In the rows, zero is written as 128.
Each row has a class, written as a number after it; each block has new classes, again numbered from 0 up.
[ 92 153 112 112 149 122 133 139 155  90 110 117 112 108  98  98 146 153
 151 105 120  79 148 100  90 118 117 154 155 101 210  62 107 125 163  94
 131] | 5
[118 137 126 121 108 139 122 163 127 120 114  82 119  82 135 151 142 142
 102 109 147 117 181 142 119 118 110 123 139 152 152 110  88 175 154 143
 124] | 4
[154 128 141  51  96 106 145  83 114 132  96 124 176 163 145 121 121 181
 143 154  98  90 131 105 126 203 150  96 102 157 159 165 141 111  82 104
 150] | 3
[109 142  95 152 108  86 114 100 129 169 142 142 124 111 126 127 171  76
 106 111  99 102 121 168 103 156 110 134 122 116 137 150 123 109 118 142
 154] | 8
[106  98 146 123 118 140 148 145 130 123 153  91 132 183 100 121 127 169
 197 115 175  74 169 123 165  97 141 124 147  91 142  86 131  91 129 166
 128] | 1
[181 130 117 165 133 159 135 115 151 109 139 123 104 137 188 120 168 165
 132 140  95 127 252 154 159 133 132 127  98 174 106 126  96 147 133 138
 119] | 6
[117 180  26  68 124 127 137  71 150 146 140 189 120 131 116 147 109 138
 127  76 122  77 178  56 189 176 121 140 164 178 121 122  93 153 143  45
 114] | 3
[151 167  77 185 155 136 125  88 109 165 147 199 173 136 129 128  85 143
 189 126 192 108  87  77 181 157 140 141 130  95 116 100 128 112 130 139
 114] | 2
[105 153 147 131 123 129 124 155 130 128 117 132 112 129 122 131 108 152
 126 114 116 142 171 158 109 115 122 126 153 103 116 120 136 152 158 101
 112] | 8
[127 152 156 139 145 150 108  93 114 101 124 113 147 111 167 124  80 152
 141 115 146 158 116 108 127  89 150 145 129 107 113 137 110 104  73 136
 120] | 0
[154  87 112 180  66 112 147 156  95 156 165 194 136 150 124 151 150 113
 158 110 109  78 133 103 114 227 179 103 127 134 136  69  96 175 173  67
 147] | 4
[110 146 155 139 149 167  83 133 135 159 116 125 155 114 143 154 102 113
  30 127 134 163 122  80 118 136 153  95 162 135 146 125 108 184 156 138
 113] | 7
[132 140 116  98 105 139 109 130  92 113 151 136 132 143 141 156  92 119
 147 134 123 171 124 150  71 114 137 103 133 130 143 129  97 131 180 112
 128] | 4
[114  94 130 120 121 131 144 130 105 116 127 125 134 131 149 143 114 145
  65 158 127 163 128 152 151  98 147  87 131 154 136 133 104 113 203  70
 142] | 4
[112 168 148 148 141 129 117 162 148 113 111 126 110 137 146 113 111 136
 140 110 146 159 181 130 121  99 134 139 144 106 123 109 121 103 116 109
 123] | 0
[137 112  66 102 119 174 162  77  88 132 133 124 167 117 128 145 106 150
 177 184 169 159 101  93 118 106  81 110 119 163 129 131 140 120 128 166
 137] | 4
[ 91  89 142  63  83  93 115 141 126  95 141 126 110 125 126 131 104 113
  70  92 148  87 122 123 102 165 117 136 145 103 162 121 114 117 107 126
 140] | 5
[138 151 114 210 153 113 186 101 153  68 129 139 145 164 146  86 117 146
 154 142 144 142 135 115 145 135 183 171 103 143 146 106 164 106 138  80
 142] | 5
[170  68 142 117 129 153 145 171 103 135 109 129 116  92 102 148  95 105
  81 141 113 166 113 150 132  85 103 108 120 130 128 147 125 127 147 128
  89] | 7
[126 165  80 140 129 116 102 118 111 105 119 187 158  84 143 120 121 166
 136  85 102 121 150  75 104 157 153 150 175  87 170  85  74 131 135  24
 144] | 8
[152 164 104 165 137 124 153 104 129 175  98  98 163 106 136 129 140 168
 133 120  67  46 220 111 139 191  83 127 139 137 144 144 127 160 119 168
 133] | 6
[177 158 102 163 143 151 117 147 124  62 141 134 150 132 164 149 103 183
 129  90 131 116 162  82 178 106 154 154 156  66 168 124 142 117 128  96
 142] | 1
[131 110 120 172 124 119 127 111 140 132 145  93 132 111 128 123 112 124
 101 139 116 132 144 166  98 117 125 132 127 120 147 106 137 115 117 144
 155] | 2
[163  89  57 105 126 121 133  55 130  66 183 137 141 172  93 101 125 155
 151 154 171  90 134 190 134  70  94 162 116  76 133 139 126 104  90  64
 105] | 2
[171  38 113 162  84 196 169 112  94 183 108 170 112  75 144 121 137 130
 112 109 108  90 164 144 154 172 133  96 157 134 117  95  88 127 200 155
 101] | 5
[123 131  80 107 105 124 118 108 108 113 129 182 124 122 128 113 146 141
 158 115 121 139 148 105 118 161 117 135 152 162 121  92 121 164 171 103
 127] | 4
[115 117 139  98 114 124 110 156 136 106 100 126 124 136 137 108 125 143
 135 109 159 136 153 132 126 102 131 122 148 131 144 117 118 143 114  75
 122] | 0
[123  85 152 157 120  78 149 197 131 100  77 144 141 120 155 119 149  79
  14 119 138 137  82 132 165 122 126 134 131 155 153 206 162 140 122  89
 141] | 8
[166 142 133 107 158 133 126 143 154 108 161 116 138 132 105 142  88  97
  92 143 103 185 150  67 130 157 153  86 138 150 142 135 113 138 167 134
 131] | 5
[158 160 141 151 128 128 113 121 138 103 115 134 110 128 164 128 137 140
 110  93  86 109 134 135 119  92 153 150 132 102 134 158 130 163 116  70
 113] | 1
[181 132 119 124 131 143 126 170 156 138 100 161 118 109 115 134 148 112
 152 105 171 137 152 149 165 138 138 115 120 109 109 143 107 142 102  69
 101] | 5
[152 126 112 149 183 118 147 141 139  69 139 152 138  91  69 106 121  97
 128 149 141 237 110 119 145  94 148 165 135 116  99 127 115  97 129  73
 116] | 8
[137 141 146 126 147 131 108 195 146 109  95 129 112 101 129 129 159 123
 169 115 135 161 125 150 135 105 113 116 132 126 123 130 133 132 112 104
 135] | 8
[136  95 173  81 154 137 125 161 128  64 124 117 124 122 122 122 109 135
 121 169 147 172 114 157 150 177 125 108 131 178 108 132 105 123 140 132
 132] | 2
[171 150 149 141 129 144 133 159 122 106 147 114 122 176 130 131 114 110
 210 125 126  50 126 129 102 185  75 105 153  86 110 126 130 135 114 127
 117] | 0
[135  79 144 118  94 136 111 155 109 121 128 139 117 116 116 148 139 146
 143 109 113 133 145 168 129 145 150 126 118 115 124 107 129 120  94 105
 139] | 7
[141  87 148 121 135 122 113 141 101  90 149 109 148 115 119 170 110  97
  95 111 123 124  69 130 135 131 118 133 156 124 115 183 122 181 109  78
 137] | 3
[ 94 122 123 113 119 117 136  85 110 169 120 164 136 133 153 107 105 161
 117 156 107 152 185 125  74 154 103 115 126 141 134  91  99 102 135 111
 136] | 3
[155 137 122 114 107 132 145 131 133 189  82 144 135 118 117 121  98 145
 178 122 147 125 140 134 137 119 128 120 107 136 120 140 154 109  79 170
 106] | 2
[106 150 141 125 113 124 111 128 138 114 134  97 129 131 145 143 148 141
  92 133 132 144 185 156 119 155 126 115 135 158 107 132 116 176 136 125
 142] | 4
[147  89 126  84 109 125  86 110  95 104 159 141 130 138 150 137 106 127
 146 120 168 137 115 165 138 137 113 131 120 109 103 138 118 126 108 153
 124] | 6
[157 118 137  92 129 157 119 141 123  77 163 122 143 182 124 150  71 149
 154 139 110 167 135  89  95 103 142 104 149 111 147 131 155 153 127  99
 134] | 1
[138  99 148 128 114 120 139 156 129 153 106 153 122 132 109 118 138 149
 128 146 111 156 129 123 131  93 124 105 119 114 121 130 182 147 131 111
 121] | 8
[150 142 124  85  87 156 140 116 107 153 106 143 122 130 149 152  83 143
 135 124 156 124 117 159 112 114 138 102 103 125 130 132 116 124 145 122
  92] | 4
[140 108 116  90 112 135 118 171 166  76 115 101  93 123 151 134 135 116
 103 113 138 100 122 167 133 126 136 112 133 156 183 110 110  97 132  91
 157] | 2
[131  79 132 158 105 166 139  68 113 158 116 111 166 122 133 143 111 159
  91 116 110  98 123 154 177 153 142 116 146 100  93 143 181  86  69 149
 148] | 7
[ 91 133 176  92 141 116 136 130 151 110 133 109  98 160 121 109 179 143
 136 135 131  51 147 103 127 109 123 124 120 145 129 152  71 175 124  98
  92] | 5
[171 134  98 133 106 138 145 170 123 115 142 162 117 134 117 159 125 133
 167 130 108 145 141 121 130 150 134 124  97 143 155 127 175 164 147 132
 135] | 8
[146 175 121 139 112 144 132 100 115 169 161 119 129 140 128 153  85 144
 171 140 159 112 150  93  93 138 115 130 135  67 100  98 124 114 111 149
 120] | 3
[189 143 110 124 101 149 136 143 114 122 123 151 136 136 154 127  91 117
 164 119 158 119 135  65 116 142 135 116 149 109 128 126 102 116 109  99
 110] | 0
[127 133 138 121 156 130 131 144 105 115 115 158 105  92 145 134 144 132
 106 156  76 147 115 135 109 157 118 118 119 144 161 121  81 122 191  87
 140] | 1
[139 157 137  73 141 121 118 123 155  74 110 100 133 130 141 103  94 129
 124 112 126 146 137 144 108 112 124 120 132 138 151 134 120  95 108 125
 116] | 8
[ 84 130 137 124 140  94  93 139 141 152 135 146  94 145 118 113 179  67
 143 120 132 151  94 207 127  98 117 112 119 140 111 143 127 112 163 132
 132] | 8
[132 166 155  98 112 164 120  96 141 153  99 140 113 135 150 123  78 146
 134 141 166 181 115 107 114 110 155 116 124 117  76 125 161 132  86 111
 103] | 0
[118 135  99 100 102 134 119 147 110 161 104 154 122  96 147 149 123 109
  97 142 157 147 126 103 102 145 113 117 127 141 147 125  89 103 120 113
 132] | 7
[148 141 152 119 132 132 109 133 128 139 120 124 150 126 109 126 115 159
 111 155 132 141 155 128 127 167 136 111 146 109 121 133 127 152 136 145
 121] | 2
[152 168 154 126 148 167 123 116 175  86 107 101 140 121 115 115 137 120
  98 140 164 153 146 134 133 189 150 144 143 102 105 129 135 118  65 125
 125] | 0
[120 121 140 137 129 162 137 140 120  94 150 132 134 127 157 165  92 143
  98 130 167 137 134 101 138 147 148 137 132 117 132 122  99 135 106 109
 136] | 1
[133 137 133 168 149 165 135 143  99 125 138 124 138 116 160 171 117 181
 101 131 104 109 161 116 162  86 113 105 126 116 146 133 106 155 183 129
 118] | 4
[108 145 109 108 101 149  91 126 127 135 128 157 118 129 151 154 116 107
 102  98 123 154 155 117 108 170 140 127 150 173 117 132 121 171 122 128
 127] | 7
[125 121 129 100 119  98 119 138 103 145 119 119 135 126 138 135  98 110
 118 134 108 155 144 143 107 135 106 117 126 176 132 168 126 164 158 153
 128] | 6
[123 154 121 166 131 158 120 118 139 111 120 171 120 141 130 105 123 109
 191  91 162 165 116 153 100  89 161 168 148 111  94 112 134 148 116 101
  91] | 8
[131 145 121 136 133 126 115  98 156 112 106 117 143 105 156  95 136 121
 120 130 132 162 134 144  91 135 128 128 125 146 136 113 130 120  89 125
 143] | 8
[162 128 121 118 109 112 136 112 104 122 128 154 122 139 119 131 128 140
 125 161  88 152 115 134 103 110 169 125 101 143 122 154 119 160 149  22
 108] | 7
[159 112 108 121  79 135 144 147 112 168 100 177 103 120 156 132  68  93
 160 137 135 166  90 114  82 137 118 108 128 179 102 128 156 144 130 123
 123] | 2
[107 137 158 145 132 135 110  81 127 145 131 149 150 163 154  99 107 143
 125 118 195 131 123 110 135  95 155 142 145  73  89 126 110 109  86 131
  95] | 1
[152 129 146 196 142 155 127 120 112 136 116 180 151 112 150  99  55 125
  88  96 142 184 167  96 102  85 144 162 142  78 130 105 110 125 120 160
  66] | 0
[122  98  82  99  80 156 165 135 133 130 131 153  99 137 133 163  94 103
  98 125 104 118 108  96 119 126 163 123 128 208 177 140 139 145 165 119
 139] | 2
[128 104 131 120 112 116 139 148 114 156 115 127 145 128 118 136  83 133
 137 126 138 106 123 119 133 143 114 106 143 154 131 138 133 155 126 133
 125] | 2
[153  76 123 106  91  88 115 109  91 144 131 145 155 140 171 125 129 194
 127 130 139 104 169 128 135  68 102 121  88  87 148 153 117 103  50  87
 134] | 3

A new block, with new classes numbered from 0.
[ 89 112 145 136 150 191 133 114  83 126 108 151 135 113 214 143 139 101
 129 115 112 131 110 139 120 147 132  65 102 179 135 139 134 129  78 127
 164] | 11
[135 106 118 109 131 111  86  86  98 114 109 148 134 121 134 114 133 111
 112 170 120  83 137 122 128  84 124 173 113 152 152 127 103 117 141  85
 143] | 3
[158 164  81 163  64 147 109 130 137  97 172 140 100  83 115 111 140 112
 119 112 112 100 128 118 114 143 150 187  56 129 123 147 141 183  95 129
  91] | 1
[171 143 101 109 129 113 120 125 115 145 101 124 144 117  78 111 131 110
 111 147 107 122 121 114 125 125 166 131 129 139 108 155 145 118 138 144
 118] | 6
[118 109  98 132 111 143 110 127  79 136 153 133 157 128 180 139 166 129
 148 147 117  88 107 116 146 160 125 114  95 129 159 128 136 157 115 127
 136] | 10
[114 129 110 102 138 102  85 108 137 138 148 159 106 150 138 101 136 145
 115 134 133  86 134  93 120 113 117 154 138 128 146 124 120 125 157 113
 120] | 2
[129 145 118 115 111 136  82 102  97 108 112 141 137 147 186  95  98 113
 105 144 144 116 152 131 115 117 126 172  98 187 180 102 132 114 116 125
 132] | 12
[107 114 139  69 132  95  91 102 116 119 131 173 123 199 181  89 118 110
 133 145 160 118 127 116  91  84 103 147 120 155 159 123 162 129 140 100
 110] | 11
[126 147 148 103 147 136 156 145  97 170 124 161 137 166 143 151 129 151
 141 139 155 118 139 175  91 162 138  97 116 138 122 126 153 135 121 105
 128] | 0
[103 107 131  83 142 132 124  90  94 111 139 137  92 177 117  80  96 100
 138 127 132  79 125 144  94  98 107 137  71 152  91 133 149 104 115  65
 138] | 7
[137 118  93 121 119 158 119 100 103 150 132 130 126  85 136 146 121 128
 107 167 116 135  97 125 173 104 145 172 106 143 131 123 102 123 130 121
 167] | 6
[133 117 134 121 143 124  67  88 112 129  77 159 140 117 136 109 153 144
 128 177 123 110 146 116 131 103 118 163 156 149 170 113 116 172 171  88
 141] | 11
[130 157 110 106 103 159  73 129 129 121  95 137 185 144 177 132 135 132
 124 128 105 135 101 123 131 134 108 110 131 138 210 111 157 160 140 154
 133] | 2
[163 129 114 121 139 122 124 132 114 143  85 124 157 127  71 104 130 110
 113 142  94 111 133 137 128 124 147 136 135 149 118 141 159 140 147 116
 116] | 7
[107 152  79 126  89 157 130 142 136 134 154 149 165 153 197  96  94 117
 115  86 108 109 116  87  75 168 157 130  75 144 170  87 147 166  96 167
  67] | 1
[144 148  82 114 107 147  71  82 113 111 126 148 104 105 135 123 142 135
 140 129  93 111 109  95 139  98 118 204  96 150 164 135 138 151 119  80
 151] | 7
[122 111 134 142 150 120 106  91 105 136  73 168 130  95 122  99 133 106
 101 151 120  87 157 128 153 114 114 149 139 163 155 120 102 150 150  86
 160] | 1
[129 124 165 140 182 142 147 125 107 116   4 109 138 126  80 120 112 128
 160 128  96 128 124 168 111 129 110  65 141 167 114 150 184 135 132  85
 157] | 7
[141 103 129  63 169 162  92 117 106 152  50 166 153 185 144 102  93  99
 133 132 131  97 117 161 105 134 123 124 111 156 152 106 160 157 154  96
 135] | 9
[118 133 100 100 135 115  93 108 120 131 153 149 105 144 116 111 144 138
 124 145 127  98 132  82 134 127 113 150 135 114 144 130 121 127 149 109
 118] | 0
[114 129 103 105 132 109  88 102 134 135 141 154 104 147 137  91 137 131
 121 134 133  80 138  96 122 112 121 160 126 135 143 124 126 124 153 110
 118] | 2
[129 137 110 121 132 161  51  90  87 104  94 157 116  99 172 102 110 119
  79 134 109  88 142 113 141 116 127 167 129 165 157 100 106 133 120 110
 168] | 10
[165 139 116 120 133 114 119 123  98 158  67 125 136 114 115 103 144  99
 125 157 107 109 133 128 142 115 164 127 138 170 116 151 147 107 148 140
 126] | 12
[ 93 136 126 105 177 118  91 159 109 107  83 149  96 171 173 121  91  95
 121 148 141  74 117 207 137 136  76 109 119 174 169  93 185 159 128  90
 140] | 1
[177 140 117 119 111 129 118 125 123 122  73 126 144 120  67  89 140  91
 110 132 103 133 141 123  95 117 170 127 129 160 120 165 165 124 132 127
 108] | 4
[116 140  90  98 131 118 101 109 136 137 155 151 100 149 130 106 135 116
 114 143 132 107 136  91 142 124 122 170 126 131 141 116 118 123 156 128
 113] | 5
[119 111 160  91 168 140  96 106 122 109  58 160  96 167 149 104 112 114
 146 117 158 122 154 154 127 137  70 125 121 154 128 119 173 142 150  84
 165] | 0
[122 124 129 101 129 134 118  82 103 107  86 147  81 123  98  87 136 131
 126 133 117  83 149 122 110 128 108 116  97 149  88 150 137 100 143  77
 169] | 0
[109 101 137 106 177 136  96 134  82 119 101 139  83 148 141 139 120 135
 143 160 137  69 120 191 117 137  99 136 109 137 127 120 161 152 116  57
 148] | 9
[163 149 117 112 136 118  99 122 114 148  91 128 143 114  94 110 139 108
 111 139 107 108 133 118 127 116 153 129 135 149 116 152 149 115 140 134
 127] | 2
[118 133 109  99 147 113  91 103 125 145 123 163  92 147 147 103 137 144
 130 148 129  95 130  92 140 122 115 163 135 133 142 120 114 126 171 109
 125] | 12
[114 112 108 111 144 139 126 119 106 140 117 128 143 127 145 140 113 131
 125 157 130 111 122 140 150 119 131 179 112 154 159 110 114 132 143 124
 146] | 9
[111 117 103  98 135 110  92 106 128 139 151 154  96 159 149  96 140 126
 121 141 138 108 138  95 121 112 120 147 136 148 151 119 134 121 143 105
 125] | 11
[134 130 130 134 118 144 105  91 106 108  75 152 145 104 105 112 146 134
 117 178 116 103 130 140 141 102 123 137 125 158 156 151 111 155 173 108
 151] | 0
[104 128 101  97 138 111  98 103 132 149 145 151 106 154 139  95 129 134
 117 145 128 105 129  83 127 127 118 151 136 120 149 118 115 117 159 127
 123] | 6
[120 128 110  92 138 102 101 106 127 122 129 155 120 160 130 113 138 133
 127 147 134  94 134 108 120 115 116 146 136 126 153 128 119 127 156 121
 116] | 3
[109 136 109 119 138 138 115 145 133 136 119 142 139 147 217 138  84 128
 119 102 112 146  98  99 117 133 129 146 110 151 177 107 157 124 115 158
 108] | 9
[138 116 137 136  96 149 120  86  94 123  78 135 162  86 133 111 130 122
 133 141 107 113 121 111 134 112 134 127 108 156 137 149  86 125 122 131
 156] | 12
[113 111 145 117 118 147  70  85 116  95  73 166 148 113 167 118 130 133
 109 167 114 107 121 129 139  94  91 153 138 127 176 112  95 164 163 116
 145] | 3
[155 118 136 112 138 132 120 162 117  87 130 116 151 145 137 149 114  95
 146  84 120 124 129 166  77 133 130 136  85 140 104 133 178 145  61  87
 125] | 8
[107 115 114  97 149  99  88 101 139 136 123 160 109 157 137  95 140 141
 129 139 140  80 136  96 122 110 112 152 143 130 148 119 123 127 165 104
 119] | 2
[120 143 102  47 143 109  95 110  96 164 133 126 103 174 160 135 109 121
 159 150 137  87 110 163 141  95 120 176 111 158 123 103 141 103 137 111
 161] | 7
[176 128 109 118 152 119 103 134 120 129  89 108 156 128  80 112 130  84
 124 143 106 123 141 141 129 102 159 138 140 162 120 144 155 127 139 115
 125] | 8
[112 130 108 102 150 109  89 102 135 144 122 163 105 146 138  98 136 140
 125 138 134  80 136  97 125 118 120 151 134 136 144 120 123 126 162 107
 121] | 2
[116 142 112 150  48 161 109 107 142  78 101 127 110 109 180 108 116 132
 126 126 106 140 104 111 105  98 107 133  86 144 175 123 164 114 106 115
 124] | 0
[117 148 137 119 127 142  98 157 104 139 142 104 119 118 119 148 115 120
 143 119 113 135 111 145 140 164  83 126 124 104 128 145 141 165  95 150
 163] | 6
[180 142 121 124 134 116 124 128 103 145  86 127 136  98  88 127 145  98
 120 147 102 121 121 122 137 107 164 134 124 161 108 173 133  97 132 126
 133] | 12
[166 130 123 122 129 120 135 128 121 129  59 125 139 109  83 117 138  95
 122 142 100 116 130 139 128 113 144 119 124 149 109 160 155 114 143 127
 130] | 3
[133 133 129  53 141 149  95 147 116 139  73 130 137 191 131 120  87 108
 147  96 129 115 136 165  92 164  83 116 119 130 135  75 182 147 106  85
 155] | 5
[119  92 106 156 125 148 135  97 102 122 105 122 141  74 141 128 152 109
 117 184 125  93 122 155 180  88 147 168  97 181 135 132 112 125 144 109
 156] | 2
[ 99 146  83 111 104 128 161 148 149 101 131 137 109 175 120 100 122  92
 130 139 148  90 125 171  94 122 140 144  82 198 159 143 164 116 127 141
 106] | 5
[111 125  99 100 139 106  92 106 129 142 159 141 103 156 140  97 126 128
 118 140 127 111 133  83 137 121 110 163 135 117 148 113 122 122 155 116
 127] | 6
[125 162  82 122  74 149  91 130 109 122 177 144 164 146 227 114 124 109
 129 101 105 122 107  90  86 148 165 150  74 160 181 127 141 164  85 177
  82] | 4
[120 112 120  62 151 120  79 137  81 169  75 151 121 168 167  91  85 100
 133 134 133  69 141 176 116 163 100 140 109 166 122  86 163 155 124  94
 155] | 4
[113 124 128 118 132 141  61  74 121 116 110 145  88 113 150 104 150 128
 125 164 122 113 152 111 130  83 106 197 126 169 162 120 107 134 163  83
 175] | 11
[164 149 110 125 116 117 131 124 121 148 103 123 146 112 106 107 137  90
 110 134 111 138 137 115 133 123 165 137 129 149 118 153 146 106 132 160
 120] | 6
[151 152 129 119 132 133 112 131 116 123  67 143 152 120  99 107 129 116
  91 144 111 116 127 119 112 117 160 108 160 144 132 144 141 117 143 157
 113] | 10
[169 150 113 115 116 116  93 117 113 142 103 134 140 129 119 102 132  90
 105 138 108 130 144 106 122 125 146 138 121 154 128 140 156 114 135 135
 118] | 5
[113 136 104  98 140 102  76  92 133 133 131 167  93 141 142  99 138 134
 117 131 127  93 138  74 127 120 109 158 139 129 159 114 115 130 157 112
 129] | 1
[147 118 103 109 124 158  96 109  58 161 100 112 118 125 155 121 111  98
 128 169 130 108 137 177 136 135 137 145  78 198 126 112 169 129 102  94
 179] | 5
[ 77 126 132  91 166 119 154 126 127 117 102 164  64 198 131  73  92 137
 131 112 129  77 141 174  92 127  84 127 107 161 105 108 191 135 153  52
 139] | 7
[140 162  99 147  96 166 143 121 141 137 179 128 139 131 153 105 124  76
 134  92 134 159 150  80 134 141 160 197  76 123 142 132 140 135 108 176
  69] | 9
[104 128 128 107 123 135 182 141 139  99 128 124 122 159 154 114 121  91
 118 102 129 132 137 140 106 131 132 145  74 155 111 138 170  78 129 151
 116] | 9
[150 114 133 140 139 134 104  98  95 110 102 136 178 116 115 132 143 110
 135 162 114 118 131 118 132  98 129 150 116 139 167 142 115 162 135  91
 127] | 3
[162 141 121 107 135 134 102 134 112 151  67 127 156 120 102 112 127  99
 113 139  95 137 127 126 132 125 150 126 154 147 131 134 150 141 147 137
 127] | 4
[133 134 100 144 134 151 124  91  99 140 116 123 119  97 119 121 129 114
 112 184 125 119 131 143 149  99 161 164 102 179 145 133 111 109 139 106
 156] | 6
[125 126 133 112 120 129  82 118 123 115  86 131  83 122 101  96 134  95
 140 133 122  88 154 149 105 126  86 193  99 148 130 134 168 120 105  76
 144] | 7
[122 109 124 152 115 141 126 109 102 115  88 142 146 106 138 104 139 119
 120 166 121  84 136 153 142 124 129 137 107 168 155 127 102 140 141 105
 138] | 12
[156 144 118 113 160 112 120 131 117 154  64 128 125 114  82 117 133 114
 122 146 114  94 132 152 138 109 154 124 148 163 105 147 152 118 151 116
 140] | 2
[ 98 193  65 120 101 182  94 142 107  82 144 118 107 119 171 111  83  98
 105 108  97  85 108 131 133 146 122 161  59 170 155 104 141 127  89 152
 141] | 10
[136 108 161  72 169 117 120 145 122 126  75 158 128 197 144 115  98 106
 150 104 158 113 134 175 111 134  89 119 124 144 124 111 167 143 134  85
 140] | 12
[140 152  77 140 128 144 134 120 114 144 105 122 148 124 169 134 105 153
 165 153 132 122 104 122 133 129 176 165  83 189 159 117 131 156 138 149
 105] | 12
[ 99 161 103 158 111 128 142 130 117 123 150 127 125 117 217 128 144 108
 126 109 116 103 141 114  91 159 167 119  66 192 149 135 140  93  91 175
 112] | 1
[162 127 124 111 115 123 106 121 106 157  90 133 158 124 102  96 144  91
 125 138 101 116 137 114 111 124 157 125 134 146 126 152 137 135 138 131
 119] | 4
[171 147 110 103 117 130  97 137 111 131  95 126 150 132 122 115 115  95
  90 132 107 141 134 125 117 130 147 139 126 155 126 124 173 123 121 141
 119] | 5
[173 143 110 114 128 125  97 123 107 137 104 128 127 108  92 111 138  91
 117 138  97 134 123 101 122 111 163 151 128 143 110 161 155 129 123 124
 111] | 4
[188 134 127 108 143 113 106 117 109 148  90 130 164 129  96 119 139  77
 122 136 122 138 146 111 128 113 162 142 137 153 118 148 146 121 130 131
 116] | 5
[105 134 100 106 141 106 100 100 137 138 158 152 102 153 149 104 134 139
 124 152 134 106 136  93 122 108 132 151 133 137 140 126 114 107 162 124
 114] | 8
